Here is a tiny trained network, its code and every weight. The questions are about switching its units off for an input and a class, where a switched-off unit gives its printed mean instead of its output.

import numpy as np


def w(rows, s, z=0):
    codes = np.array(rows[::2]) - 128.0
    scale = np.full(codes.shape[1], s)
    scale[-1] = z or s
    return codes * scale


def norm(h):
    return h / np.sqrt((h * h).mean(-1, keepdims=True) + 1e-5)


def f(y):
    return np.maximum(y, 0)


def log_softmax(a):
    a = a - a.max(-1, keepdims=True)
    return a - np.log(np.exp(a).sum(-1, keepdims=True))


def net(x, mask):
    res = np.array(x, float).reshape(1, 4) / 4 @ E
    u = 0
    for l in range(4):
        y = f(norm(res) @ A[l][:, :-1].T + A[l][:, -1])
        res = res + np.where(mask[u : u + 5], y, B[l][:, -1]) @ B[l][:, :-1]
        u += 5
    return log_softmax(norm(res)[-1] @ U[:, :-1].T + U[:, -1])


A, B = {}, {}
E = w([
[64,108,254,176,106,28,101,93,124],'x0',
[154,125,139,124,118,113,138,111,131],'x1',
[151,186,66,217,124,114,55,100,117],'x2',
[149,97,151,127,206,211,184,86,77],'x3',
],0.0098)
A[0] = w([
[49,105,223,33,141,92,161,141,109,97],'0.n1',
[205,155,44,162,172,161,91,102,145,48],'0.n2',
[141,99,161,220,222,191,151,36,2,76],'0.n3',
[95,96,235,227,126,161,77,72,57,2],'0.n4',
[146,92,141,63,165,146,211,255,239,165],'0.n5',
],0.0063,0.0058)
B[0] = w([
[99,171,137,54,165,167,91,120,115,236],'0.n1',
[91,142,158,67,119,119,131,162,60,186],'0.n2',
[181,140,159,164,120,133,31,102,168,236],'0.n3',
[249,169,101,184,127,117,83,186,110,196],'0.n4',
[171,117,96,190,92,143,127,127,176,254],'0.n5',
],0.013,0.0063)
A[1] = w([
[139,85,176,123,168,216,168,111,94,148],'1.n1',
[132,88,97,199,103,143,157,121,219,194],'1.n2',
[88,109,173,22,125,138,92,147,130,160],'1.n3',
[107,134,132,106,201,170,130,36,47,7],'1.n4',
[121,117,139,146,179,165,254,106,80,3],'1.n5',
],0.0095,0.0018)
B[1] = w([
[120,99,171,146,148,84,127,161,45,243],'1.n1',
[139,56,94,73,74,123,214,129,119,240],'1.n2',
[200,178,4,151,170,144,78,29,208,254],'1.n3',
[174,156,219,45,102,204,116,121,94,196],'1.n4',
[83,123,202,200,182,126,117,53,122,151],'1.n5',
],0.011,0.0047)
A[2] = w([
[123,36,146,148,187,143,173,161,75,32],'2.n1',
[192,130,91,219,162,218,171,107,66,201],'2.n2',
[148,225,73,146,140,66,102,181,128,252],'2.n3',
[130,207,63,3,91,135,123,164,83,129],'2.n4',
[189,82,146,39,150,220,76,110,164,166],'2.n5',
],0.0076,0.0026)
B[2] = w([
[2,124,88,212,126,114,146,91,128,151],'2.n1',
[101,120,216,136,121,46,56,76,125,222],'2.n2',
[70,114,139,157,140,105,232,98,138,238],'2.n3',
[190,205,125,93,188,95,128,101,224,203],'2.n4',
[23,74,160,133,44,127,203,236,58,255],'2.n5',
],0.0094,0.0087)
A[3] = w([
[117,170,133,133,128,28,64,130,11,41],'3.n1',
[57,40,138,228,122,58,144,147,84,2],'3.n2',
[126,193,216,97,233,169,9,94,26,66],'3.n3',
[191,164,56,149,254,107,86,21,206,124],'3.n4',
[111,89,63,158,4,13,200,126,146,196],'3.n5',
],0.0073,0.0033)
B[3] = w([
[67,150,74,82,149,127,209,161,78,193],'3.n1',
[141,27,218,186,154,159,149,84,91,185],'3.n2',
[165,115,5,36,90,169,144,149,214,246],'3.n3',
[127,179,165,198,151,54,92,160,214,208],'3.n4',
[133,127,141,108,156,189,88,124,86,254],'3.n5',
],0.012,0.009)
U = w([
[180,121,56,10,63,218,143,149,132,4],'0',
[179,253,128,198,171,84,82,98,190,213],'1',
[97,65,207,190,138,147,160,86,11,126],'2',
],0.012,0.0013)

Each question gives the input, the list of numbers given to net, and the class t.
The units are the neurons (one row each of A and B). Each row of codes is followed by its name. A weight is (code - 128) times the scale printed after its matrix; where a second scale follows, it is the last column's (A, B and U).
mask holds one flag per neuron, layer by layer. A switched-off neuron (its flag False) gives its mean, the last column of its row in B, instead of its output. The means were averaged over made-up inputs and are rounded, as every weight is.
A unit's drop is (log p(t) with every unit on - log p(t) with that unit switched off) / (log p(t) with every unit on - log p(t) with every unit switched off).
The circuit of an input: a set's keep is (log p(t) with only the set's units on - log p(t) with every unit switched off) / (log p(t) with every unit on - log p(t) with every unit switched off). Starting from the 12 units with the biggest drops (on a tie, the unit counted first), units are removed one at a time, each time the one whose removal leaves the highest keep (on an exact tie, the one counted first), for as long as the keep stays at least 0.8.
units of the circuit, in order: the units of the circuit, biggest drop first
most important unit: the unit with the biggest drop
top k neurons: the k neurons with the biggest drops, biggest first
drop when u is switched off: that unit's drop, to one decimal
input [-8,6,4,-1], class 1: most important unit -> 2.n4
input [4,7,8,0], class 2: units of the circuit, in order -> (1.n3; 3.n2)
input [7,5,-5,7], class 0: units of the circuit, in order -> (0.n1; 3.n3)
input [-5,5,4,0], class 1: top 2 neurons -> (2.n4; 0.n1)
input [7,2,-6,6], class 0: units of the circuit, in order -> (0.n1; 3.n3)
input [2,6,0,2], class 0: top 3 neurons -> (0.n5; 1.n3; 0.n3)
input [8,-2,-1,0], class 1: top 2 neurons -> (0.n1; 2.n5)
input [1,1,6,-6], class 2: top 3 neurons -> (0.n1; 1.n3; 2.n3)
input [-7,-6,4,-8], class 1: top 2 neurons -> (2.n4; 2.n5)
input [7,3,-7,1], class 0: top 3 neurons -> (0.n1; 2.n5; 1.n4)
input [8,4,2,5], class 1: top 2 neurons -> (0.n4; 2.n5)
input [8,-2,2,-3], class 2: top 2 neurons -> (1.n3; 2.n4)
input [5,-8,-8,0], class 1: top 2 neurons -> (0.n1; 1.n3)
input [-1,3,5,1], class 0: units of the circuit, in order -> (0.n2)
input [5,-3,0,3], class 0: top 2 neurons -> (0.n1; 3.n3)
input [0,8,6,3], class 0: top 3 neurons -> (0.n2; 0.n5; 3.n3)
input [8,7,-7,7], class 0: top 2 neurons -> (0.n1; 3.n3)
input [-6,5,5,-4], class 1: drop when 2.n4 is switched off -> 0.5
input [8,5,0,2], class 0: drop when 0.n5 is switched off -> 0.8
input [-2,1,-5,3], class 2: most important unit -> 0.n5
input [2,4,-6,-2], class 1: drop when 1.n3 is switched off -> 1.5
